Here is a tiny trained network, its code and every weight. The questions are about switching its units off for an input and a class, where a switched-off unit gives its printed mean instead of its output.

import numpy as np


def w(rows, s, z=0):
    codes = np.array(rows[::2]) - 128.0
    scale = np.full(codes.shape[1], s)
    scale[-1] = z or s
    return codes * scale


def f(y):
    return y / 2 * (1 + np.tanh(0.7978845608 * (y + 0.044715 * y**3)))


def log_softmax(a):
    a = a - a.max(-1, keepdims=True)
    return a - np.log(np.exp(a).sum(-1, keepdims=True))


def net(x, mask):
    res = np.array(x, float).reshape(1, 3) / 4 @ E
    y = f(res @ A[0][:, :-1].T + A[0][:, -1])
    res = res + np.where(mask, y, B[0][:, -1]) @ B[0][:, :-1]
    return log_softmax(res[-1] @ U[:, :-1].T + U[:, -1])


A, B = {}, {}
E = w([
[161,109,74,254,91,231],'x0',
[75,138,20,175,189,97],'x1',
[219,61,31,58,92,107],'x2',
],0.0083)
A[0] = w([
[152,95,217,83,86,175,144],'neuron 1',
[37,102,55,141,191,108,145],'neuron 2',
[174,111,109,183,165,211,102],'neuron 3',
[127,105,198,89,49,144,156],'neuron 4',
[109,143,138,78,189,68,103],'neuron 5',
[156,152,175,73,137,105,83],'neuron 6',
[159,110,251,127,93,184,126],'neuron 7',
[119,157,148,112,144,23,116],'neuron 8',
[188,182,111,182,111,167,107],'neuron 9',
[103,141,181,171,152,122,110],'neuron 10',
[168,119,163,159,185,136,255],'neuron 11',
[27,115,64,161,176,99,117],'neuron 12',
[70,155,175,180,137,146,140],'neuron 13',
[80,177,202,154,101,145,144],'neuron 14',
[90,155,189,8,143,2,133],'neuron 15',
[63,177,157,191,193,121,109],'neuron 16',
[206,57,37,60,98,132,119],'neuron 17',
[185,133,141,205,75,181,127],'neuron 18',
[119,196,204,174,136,109,108],'neuron 19',
[113,107,89,178,117,210,135],'neuron 20',
[102,114,166,86,131,42,127],'neuron 21',
[63,199,170,202,160,107,101],'neuron 22',
[135,178,152,171,80,75,78],'neuron 23',
[167,65,204,165,81,154,109],'neuron 24',
],0.0092,0.0097)
B[0] = w([
[165,161,63,179,200,119,185],'neuron 1',
[152,206,20,184,159,131,189],'neuron 2',
[90,120,158,172,78,159,168],'neuron 3',
[133,171,2,176,168,125,182],'neuron 4',
[83,122,176,151,85,182,170],'neuron 5',
[115,164,158,193,96,144,149],'neuron 6',
[153,164,65,169,155,83,183],'neuron 7',
[105,127,118,197,74,191,171],'neuron 8',
[68,110,208,130,115,155,155],'neuron 9',
[154,82,193,94,87,105,147],'neuron 10',
[91,102,82,50,192,134,215],'neuron 11',
[148,182,50,176,120,93,177],'neuron 12',
[175,86,107,88,92,142,170],'neuron 13',
[167,100,88,56,106,84,175],'neuron 14',
[108,90,128,151,108,184,246],'neuron 15',
[171,112,112,119,88,101,172],'neuron 16',
[198,99,158,99,43,85,227],'neuron 17',
[86,93,119,163,85,165,183],'neuron 18',
[173,98,137,133,75,126,161],'neuron 19',
[109,106,132,149,138,177,180],'neuron 20',
[93,104,101,187,69,177,181],'neuron 21',
[164,84,133,124,53,100,174],'neuron 22',
[153,153,195,139,94,120,121],'neuron 23',
[120,180,106,207,120,146,160],'neuron 24',
],0.0091,0.012)
U = w([
[54,111,141,172,113,240,100],'0',
[205,76,126,104,86,62,95],'1',
[145,251,77,184,157,114,109],'2',
[107,112,91,96,180,141,254],'3',
[102,182,204,133,141,97,75],'4',
[88,164,185,108,168,113,58],'5',
],0.014,0.0077)

Each question gives the input, the list of numbers given to net, and the class t.
The units are the neurons (one row each of A and B). Each row of codes is followed by its name. A weight is (code - 128) times the scale printed after its matrix; where a second scale follows, it is the last column's (A, B and U).
mask holds one flag per neuron, in row order. A switched-off neuron (its flag False) gives its mean, the last column of its row in B, instead of its output. The means were averaged over made-up inputs and are rounded, as every weight is.
A unit's drop is (log p(t) with every unit on - log p(t) with that unit switched off) / (log p(t) with every unit on - log p(t) with every unit switched off).
The circuit of an input: a set's keep is (log p(t) with only the set's units on - log p(t) with every unit switched off) / (log p(t) with every unit on - log p(t) with every unit switched off). Starting from the 12 units with the biggest drops (on a tie, the unit counted first), units are removed one at a time, each time the one whose removal leaves the highest keep (on an exact tie, the one counted first), for as long as the keep stays at least 0.8.
circuit, biggest first: the units of the circuit, biggest drop first
unit that matters most: the unit with the biggest drop
top k neurons: the k neurons with the biggest drops, biggest first
drop of u: that unit's drop, to one decimal
input [6,7,-7], class 1: top 3 neurons -> neuron 22; neuron 16; neuron 13
input [-3,-5,4], class 2: unit that matters most -> neuron 4
input [-2,-4,2], class 2: top 2 neurons -> neuron 4; neuron 1
input [-7,6,2], class 0: top 2 neurons -> neuron 15; neuron 5
input [6,8,8], class 1: top 2 neurons -> neuron 17; neuron 4
input [-7,-7,0], class 0: top 3 neurons -> neuron 15; neuron 21; neuron 2
input [-8,8,-4], class 0: top 4 neurons -> neuron 15; neuron 5; neuron 8; neuron 21
input [6,-7,-5], class 2: top 2 neurons -> neuron 7; neuron 1
input [1,-4,-4], class 1: top 2 neurons -> neuron 2; neuron 14
input [-1,0,-3], class 3: top 2 neurons -> neuron 17; neuron 11
input [-6,-3,-7], class 1: top 2 neurons -> neuron 14; neuron 22
input [5,-7,4], class 2: drop of neuron 1 -> 0.1
input [3,3,1], class 3: drop of neuron 21 -> 0.4
input [-8,-7,0], class 0: circuit, biggest first -> neuron 15
input [2,0,1], class 3: drop of neuron 8 -> 0.2
